Below are the code and all the weights of a small trained network. Each question names an input and a target symbol and asks about switching units off, where a switched-off unit gives its printed mean instead of its output.

import numpy as np


def w(rows, s, z=0):
    codes = np.array(rows[::2]) - 128.0
    scale = np.full(codes.shape[1], s)
    scale[-1] = z or s
    return codes * scale


def f(y):
    return np.maximum(y, 0)


def softmax(a):
    e = np.exp(a - a.max(-1, keepdims=True))
    return e / e.sum(-1, keepdims=True)


def log_softmax(a):
    a = a - a.max(-1, keepdims=True)
    return a - np.log(np.exp(a).sum(-1, keepdims=True))


def net(x, mask):
    ids = ['ΠΣγδεζθλμξτψω'.index(c) for c in x.split()]
    T = len(ids)
    res = E[ids] + P[:T]
    u = 0
    for l in range(2):
        r = res
        for j in range(2):
            rows = slice(2 * j, 2 * j + 2)
            q, k, v = (r @ M[l][rows].T for M in (Q, K, V))
            z = softmax(np.where(np.tri(T) > 0, q @ k.T / 2**0.5, -1e9)) @ v
            o = O[l][rows]
            res = res + np.where(mask[u + j], z, o[:, -1]) @ o[:, :-1]
        u += 2
        y = f(res @ A[l][:, :-1].T + A[l][:, -1])
        res = res + np.where(mask[u : u + 12], y, B[l][:, -1]) @ B[l][:, :-1]
        u += 12
    return log_softmax(res[-1] @ U[:, :-1].T + U[:, -1])


Q, K, V, O, A, B = {}, {}, {}, {}, {}, {}
E = w([
[73,129,161],'Π',
[106,113,131],'Σ',
[119,110,126],'γ',
[155,100,179],'δ',
[119,254,84],'ε',
[102,112,134],'ζ',
[154,97,162],'θ',
[117,107,153],'λ',
[222,70,228],'μ',
[95,122,125],'ξ',
[64,138,144],'τ',
[124,103,143],'ψ',
[130,120,146],'ω',
],0.0093)
P = w([
[113,3,66],'0',
[194,95,247],'1',
[199,107,236],'2',
[179,126,248],'3',
[177,134,244],'4',
[181,138,234],'5',
[184,137,240],'6',
[187,141,238],'7',
[169,149,238],'8',
[162,154,229],'9',
],0.0043)
Q[0] = w([
[68,129,29],'0.h0',
[254,167,211],'0.h0',
[219,152,210],'0.h1',
[25,59,44],'0.h1',
],0.0069)
K[0] = w([
[24,142,53],'0.h0',
[254,71,250],'0.h0',
[49,183,7],'0.h1',
[236,8,237],'0.h1',
],0.006)
V[0] = w([
[32,51,94],'0.h0',
[151,66,254],'0.h0',
[248,80,193],'0.h1',
[217,73,232],'0.h1',
],0.0069)
O[0] = w([
[111,23,53,88],'0.h0',
[31,149,138,255],'0.h0',
[177,48,226,168],'0.h1',
[132,31,254,181],'0.h1',
],0.0069,0.0079)
A[0] = w([
[71,205,112,161],'0.n0',
[46,96,67,147],'0.n1',
[36,83,62,130],'0.n2',
[154,30,222,233],'0.n3',
[70,36,49,168],'0.n4',
[169,179,55,105],'0.n5',
[96,184,157,182],'0.n6',
[112,59,193,156],'0.n7',
[143,199,82,126],'0.n8',
[164,13,255,253],'0.n9',
[124,218,196,177],'0.n10',
[161,174,63,104],'0.n11',
],0.0071,0.0054)
B[0] = w([
[116,96,55,134],'0.n0',
[129,129,29,131],'0.n1',
[145,160,3,131],'0.n2',
[59,55,190,224],'0.n3',
[67,172,41,133],'0.n4',
[190,42,188,129],'0.n5',
[70,93,92,157],'0.n6',
[101,107,222,184],'0.n7',
[126,51,122,130],'0.n8',
[56,64,183,251],'0.n9',
[50,152,61,175],'0.n10',
[180,54,183,129],'0.n11',
],0.005,0.019)
Q[1] = w([
[1,132,180],'1.h0',
[231,167,7],'1.h0',
[215,199,39],'1.h1',
[61,37,214],'1.h1',
],0.0038)
K[1] = w([
[149,214,69],'1.h0',
[165,17,252],'1.h0',
[140,240,91],'1.h1',
[165,38,42],'1.h1',
],0.0045)
V[1] = w([
[134,63,209],'1.h0',
[126,183,2],'1.h0',
[62,164,105],'1.h1',
[94,67,179],'1.h1',
],0.0072)
O[1] = w([
[228,82,253,164],'1.h0',
[14,176,38,91],'1.h0',
[1,44,96,129],'1.h1',
[164,185,79,253],'1.h1',
],0.006,0.019)
A[1] = w([
[150,94,36,244],'1.n0',
[52,187,128,156],'1.n1',
[210,113,164,42],'1.n2',
[2,178,110,175],'1.n3',
[29,177,110,190],'1.n4',
[84,130,202,136],'1.n5',
[109,68,149,207],'1.n6',
[221,183,196,2],'1.n7',
[31,116,149,154],'1.n8',
[108,53,158,222],'1.n9',
[236,150,179,54],'1.n10',
[4,206,116,190],'1.n11',
],0.0063,0.0035)
B[1] = w([
[49,8,171,140],'1.n0',
[183,192,62,187],'1.n1',
[188,172,148,202],'1.n2',
[201,176,3,230],'1.n3',
[219,182,40,210],'1.n4',
[124,91,93,248],'1.n5',
[72,66,161,222],'1.n6',
[210,184,81,206],'1.n7',
[100,146,30,229],'1.n8',
[94,90,139,248],'1.n9',
[222,223,117,213],'1.n10',
[226,179,36,227],'1.n11',
],0.0048,0.014)
U = w([
[135,150,95,134],'Π',
[108,126,115,159],'Σ',
[104,48,110,105],'γ',
[136,76,188,187],'δ',
[136,146,132,3],'ε',
[130,87,95,133],'ζ',
[120,84,173,89],'θ',
[37,54,169,136],'λ',
[222,254,150,81],'μ',
[139,200,100,161],'ξ',
[176,209,80,81],'τ',
[46,47,162,133],'ψ',
[21,64,185,161],'ω',
],0.0048)

Each question gives the input, a string of symbols that net reads in full, and the target symbol t.
The units are the heads (2 rows each of Q, K, V and O) and the neurons (one row each of A and B). Each row of codes is followed by its name. A weight is (code - 128) times the scale printed after its matrix; where a second scale follows, it is the last column's (O, A, B and U).
mask holds one flag per unit, layer by layer, with each layer's heads first. A switched-off unit (its flag False) gives its mean, the last column of its rows in O or B, instead of its output. The means were averaged over made-up inputs and are rounded, as every weight is.
A unit's drop is (log p(t) with every unit on - log p(t) with that unit switched off) / (log p(t) with every unit on - log p(t) with every unit switched off).
The circuit of an input: a set's keep is (log p(t) with only the set's units on - log p(t) with every unit switched off) / (log p(t) with every unit on - log p(t) with every unit switched off). Starting from the 12 units with the biggest drops (on a tie, the unit counted first), units are removed one at a time, each time the one whose removal leaves the highest keep (on an exact tie, the one counted first), for as long as the keep stays at least 0.8.
units of the circuit, in order: the units of the circuit, biggest drop first
unit that matters most: the unit with the biggest drop
top k neurons: the k neurons with the biggest drops, biggest first
heads that matter: for each layer, one digit per head in row order, 1 if its drop is at least 0.15 and else 0, layers parted by /
drop of u: that unit's drop, to one decimal
input μ μ τ, target μ: unit that matters most : 1.h0
input δ δ ω ξ δ μ ξ μ δ, target δ: units of the circuit, in order : (1.h0; 0.h1; 1.n3)
input μ μ δ μ ξ λ μ δ, target μ: units of the circuit, in order : (1.h0; 0.h1; 1.h1; 1.n10)
input μ ω τ θ, target μ: units of the circuit, in order : (1.h1; 1.h0; 0.h1; 1.n10)
input μ ω τ, target μ: units of the circuit, in order : (1.h1; 1.h0; 0.h1; 1.n10)
input μ μ ξ, target μ: units of the circuit, in order : (1.h0; 1.h1; 0.h1; 1.n10)
input μ μ μ μ ω δ μ ξ ζ, target μ: units of the circuit, in order : (1.h0; 1.h1; 0.h1; 1.n10)
input δ τ Π ξ μ, target δ: units of the circuit, in order : (1.h0; 1.n3)
input δ Σ μ μ Σ μ θ, target δ: heads that matter : 01 / 10
input μ μ δ ω ω, target μ: units of the circuit, in order : (1.h0; 1.h1; 0.h1; 1.n10)
input μ μ ξ τ θ τ θ Π, target μ: units of the circuit, in order : (0.h1; 1.h1; 1.h0; 1.n10)
input μ μ λ, target μ: top 3 neurons : (1.n10; 1.n7; 1.n2)
input μ ζ ζ τ μ δ λ, target μ: units of the circuit, in order : (1.h1; 1.h0; 0.h1; 1.n10)
input μ δ ξ δ μ μ μ Σ, target μ: units of the circuit, in order : (1.h0; 1.h1; 0.h1; 1.n10)
input μ ξ ω ω δ μ μ μ, target μ: units of the circuit, in order : (1.h1; 1.h0; 0.h1; 1.n10)
input τ γ θ, target τ: heads that matter : 01 / 10
input δ δ ζ μ λ, target δ: units of the circuit, in order : (1.h0; 0.h1; 1.n3)
input μ μ μ ξ δ μ ψ, target μ: units of the circuit, in order : (1.h0; 1.h1; 0.h1; 1.n10)
input μ τ ψ δ ω δ, target μ: units of the circuit, in order : (1.h1; 1.h0; 0.h1; 1.n10)
input τ μ ε μ μ ψ μ μ μ ε, target τ: heads that matter : 11 / 10
input δ τ ω, target δ: heads that matter : 00 / 10
input λ τ Π ξ γ μ, target ω: heads that matter : 01 / 00
input δ τ δ Σ ξ, target δ: heads that matter : 00 / 10
input μ τ θ μ μ μ γ δ δ γ, target μ: top 2 neurons : (1.n10; 1.n7)
input μ Σ τ Π δ δ λ θ, target μ: unit that matters most : 1.h1
input τ τ ε θ Π μ ε Σ ξ ω, target τ: drop of 1.h0 : 2.3
input μ ζ μ ψ ξ μ ξ, target μ: drop of 0.h1 : 0.9
input τ θ μ δ, target τ: drop of 1.n1 : 0.1
input δ μ δ, target δ: drop of 0.n9 : 0.0
